Here is a tiny trained network, its code and every weight. The questions are about switching its units off for an input and a target symbol, where a switched-off unit gives its printed mean instead of its output.

import numpy as np


def w(rows, s, z=0):
    codes = np.array(rows[::2]) - 128.0
    scale = np.full(codes.shape[1], s)
    scale[-1] = z or s
    return codes * scale


def norm(h):
    return h / np.sqrt((h * h).mean(-1, keepdims=True) + 1e-5)


def f(y):
    return y / 2 * (1 + np.tanh(0.7978845608 * (y + 0.044715 * y**3)))


def softmax(a):
    e = np.exp(a - a.max(-1, keepdims=True))
    return e / e.sum(-1, keepdims=True)


def log_softmax(a):
    a = a - a.max(-1, keepdims=True)
    return a - np.log(np.exp(a).sum(-1, keepdims=True))


def net(x, mask):
    ids = ['γζημξφψω'.index(c) for c in x.split()]
    T = len(ids)
    res = E[ids] + P[:T]
    u = 0
    for l in range(2):
        r = norm(res)
        for j in range(2):
            rows = slice(2 * j, 2 * j + 2)
            q, k, v = (r @ M[l][rows].T for M in (Q, K, V))
            z = softmax(np.where(np.tri(T) > 0, q @ k.T / 2**0.5, -1e9)) @ v
            o = O[l][rows]
            res = res + np.where(mask[u + j], z, o[:, -1]) @ o[:, :-1]
        u += 2
        y = f(norm(res) @ A[l][:, :-1].T + A[l][:, -1])
        res = res + np.where(mask[u : u + 12], y, B[l][:, -1]) @ B[l][:, :-1]
        u += 12
    return log_softmax(norm(res)[-1] @ U[:, :-1].T + U[:, -1])


Q, K, V, O, A, B = {}, {}, {}, {}, {}, {}
E = w([
[127,233,129,101,91],'γ',
[227,254,168,104,119],'ζ',
[105,58,59,40,135],'η',
[94,135,18,98,189],'μ',
[43,67,112,51,70],'ξ',
[60,213,67,68,194],'φ',
[23,125,204,228,53],'ψ',
[47,219,178,116,211],'ω',
],0.013)
P = w([
[221,171,71,253,28],'0',
[164,162,81,206,24],'1',
[139,151,102,182,20],'2',
[121,154,105,144,36],'3',
[105,149,110,111,55],'4',
[95,145,115,86,74],'5',
[88,145,135,53,108],'6',
[73,146,132,34,121],'7',
[46,142,119,26,127],'8',
],0.0067)
Q[0] = w([
[82,132,129,87,125],'L0H1',
[96,135,78,79,109],'L0H1',
[197,214,44,126,189],'L0H2',
[11,132,96,123,198],'L0H2',
],0.011)
K[0] = w([
[92,135,155,134,141],'L0H1',
[100,130,172,91,110],'L0H1',
[135,141,95,129,173],'L0H2',
[81,121,144,147,247],'L0H2',
],0.014)
V[0] = w([
[44,155,159,86,144],'L0H1',
[34,141,205,83,159],'L0H1',
[169,3,51,63,76],'L0H2',
[211,129,104,227,104],'L0H2',
],0.0054)
O[0] = w([
[35,102,173,123,51,195],'L0H1',
[135,132,175,156,44,171],'L0H1',
[116,90,91,106,95,2],'L0H2',
[44,181,178,87,2,74],'L0H2',
],0.0065,0.0048)
A[0] = w([
[117,76,128,136,184,84],'L0N1',
[113,144,118,3,120,36],'L0N2',
[122,140,93,114,167,65],'L0N3',
[110,159,121,130,53,147],'L0N4',
[95,50,120,117,71,113],'L0N5',
[191,55,254,199,96,128],'L0N6',
[128,174,66,205,254,65],'L0N7',
[207,155,168,84,135,119],'L0N8',
[112,100,94,138,171,253],'L0N9',
[241,67,93,128,69,149],'L0N10',
[139,196,118,175,204,154],'L0N11',
[183,154,180,189,77,116],'L0N12',
],0.0089,0.0034)
B[0] = w([
[148,126,221,123,178,112],'L0N1',
[133,197,82,76,151,223],'L0N2',
[88,112,156,119,120,138],'L0N3',
[179,75,151,120,184,238],'L0N4',
[128,180,163,163,128,209],'L0N5',
[73,162,2,188,216,139],'L0N6',
[126,102,117,163,134,227],'L0N7',
[13,45,83,137,171,141],'L0N8',
[166,78,144,131,67,206],'L0N9',
[160,139,217,79,176,144],'L0N10',
[131,155,91,142,69,253],'L0N11',
[121,117,132,82,81,178],'L0N12',
],0.0073,0.0037)
Q[1] = w([
[167,89,105,235,155],'L1H1',
[66,146,157,50,31],'L1H1',
[73,198,83,35,30],'L1H2',
[35,254,253,63,104],'L1H2',
],0.0096)
K[1] = w([
[228,174,121,180,67],'L1H1',
[3,125,155,147,181],'L1H1',
[36,105,109,125,196],'L1H2',
[76,122,149,101,190],'L1H2',
],0.014)
V[1] = w([
[186,114,49,38,70],'L1H1',
[78,152,220,11,97],'L1H1',
[25,97,76,146,141],'L1H2',
[164,1,131,165,61],'L1H2',
],0.006)
O[1] = w([
[126,164,62,154,158,108],'L1H1',
[143,116,114,100,6,166],'L1H1',
[48,55,118,137,157,177],'L1H2',
[61,185,167,103,48,2],'L1H2',
],0.012,0.0053)
A[1] = w([
[194,90,1,162,135,192],'L1N1',
[96,196,102,180,99,143],'L1N2',
[10,80,32,62,150,194],'L1N3',
[104,20,191,201,131,137],'L1N4',
[183,102,225,93,91,168],'L1N5',
[96,136,96,192,222,200],'L1N6',
[159,158,117,181,222,212],'L1N7',
[53,77,199,105,112,54],'L1N8',
[170,65,89,90,120,67],'L1N9',
[14,218,192,168,72,123],'L1N10',
[75,217,75,246,122,3],'L1N11',
[153,4,104,213,46,173],'L1N12',
],0.0084,0.0029)
B[1] = w([
[61,66,191,136,187,228],'L1N1',
[91,1,144,109,50,159],'L1N2',
[84,220,177,216,174,254],'L1N3',
[149,233,146,26,94,190],'L1N4',
[91,9,155,96,136,175],'L1N5',
[52,148,127,194,111,225],'L1N6',
[77,140,85,225,116,206],'L1N7',
[190,90,185,55,205,161],'L1N8',
[155,151,61,180,42,160],'L1N9',
[129,181,91,107,162,178],'L1N10',
[193,46,51,145,208,184],'L1N11',
[183,87,73,210,168,178],'L1N12',
],0.0068,0.0067)
U = w([
[121,69,76,215,127,167],'γ',
[134,143,28,55,148,36],'ζ',
[73,115,174,63,148,79],'η',
[181,135,108,142,92,74],'μ',
[170,33,142,112,128,255],'ξ',
[200,153,118,126,125,138],'φ',
[78,158,160,148,121,129],'ψ',
[76,126,109,105,11,88],'ω',
],0.012,0.0023)

Each question gives the input, a string of symbols that net reads in full, and the target symbol t.
The units are the heads (2 rows each of Q, K, V and O) and the neurons (one row each of A and B). Each row of codes is followed by its name. A weight is (code - 128) times the scale printed after its matrix; where a second scale follows, it is the last column's (O, A, B and U).
mask holds one flag per unit, layer by layer, with each layer's heads first. A switched-off unit (its flag False) gives its mean, the last column of its rows in O or B, instead of its output. The means were averaged over made-up inputs and are rounded, as every weight is.
A unit's drop is (log p(t) with every unit on - log p(t) with that unit switched off) / (log p(t) with every unit on - log p(t) with every unit switched off).
The circuit of an input: a set's keep is (log p(t) with only the set's units on - log p(t) with every unit switched off) / (log p(t) with every unit on - log p(t) with every unit switched off). Starting from the 12 units with the biggest drops (on a tie, the unit counted first), units are removed one at a time, each time the one whose removal leaves the highest keep (on an exact tie, the one counted first), for as long as the keep stays at least 0.8.
circuit, biggest first: the units of the circuit, biggest drop first
top k neurons: the k neurons with the biggest drops, biggest first
top k neurons in layer l: the k neurons of layer l with the biggest drops, biggest first
heads that matter: for each layer, one digit per head in row order, 1 if its drop is at least 0.15 and else 0, layers parted by /
input ψ ω ω γ ψ ζ ξ γ, target ω: circuit, biggest first => L1H1
input ξ φ φ η ξ ω μ μ η, target ψ: circuit, biggest first => L1N3, L0H2, L1H2
input ω ω ω ζ η ψ μ ξ γ, target ω: top 3 neurons => L0N9, L0N11, L0N12
input μ ψ η ξ η, target ω: heads that matter => 00 / 11
input ζ ζ ζ ξ η φ γ, target γ: heads that matter => 00 / 11
input ω μ ψ η γ φ ξ, target γ: circuit, biggest first => L1H2, L1N12, L1N3
input η ω μ ζ ω ψ η ξ η, target ω: heads that matter => 10 / 10
input ω φ ψ ψ γ, target η: top 2 neurons => L0N6, L0N11
input ζ ψ γ γ φ ψ ω μ ξ, target ξ: heads that matter => 00 / 11
input γ ξ ζ ζ ψ ψ φ ψ ζ, target η: circuit, biggest first => L1H1, L0N6, L0N8
input γ ξ η η ζ μ ξ, target ω: circuit, biggest first => L1H1, L0N5
input η γ η γ, target ζ: heads that matter => 10 / 11
input ψ ω γ ω μ η ω γ, target ξ: heads that matter => 00 / 10
input φ ω η ζ ξ ζ, target ω: heads that matter => 00 / 10
input φ η ω ω γ, target ξ: top neuron => L1N5
input ω φ ζ φ ω ω ω, target ξ: heads that matter => 10 / 11
input γ μ ω η ζ, target ξ: top 2 neurons in layer 1 => L1N5, L1N4
input η ω φ ω μ η ξ μ η, target ψ: circuit, biggest first => L1N3, L0H1
input η ζ μ μ η γ γ, target ζ: top 2 neurons in layer 1 => L1N6, L1N7
input φ μ ξ ζ, target ω: top 3 neurons => L0N11, L0N9, L0N12
input ζ γ ψ φ ψ γ ω, target γ: top 4 neurons => L0N12, L1N7, L0N7, L1N3
input ω μ ζ, target ξ: top neuron => L0N12
input ω μ ζ ζ η, target ζ: heads that matter => 10 / 01
input ω ω ζ ω, target η: top 2 neurons => L0N2, L1N5
input φ ψ φ η ζ, target γ: top 4 neurons => L0N8, L0N3, L0N5, L1N4
input γ η ψ ψ ψ γ, target η: heads that matter => 00 / 11
input μ η ψ ψ ζ ξ ψ, target η: top 3 neurons in layer 0 => L0N12, L0N7, L0N11
input ψ ζ φ ω μ ω μ, target ψ: top neuron => L0N4
input ψ φ ψ η η, target η: top 3 neurons => L0N6, L0N9, L0N11
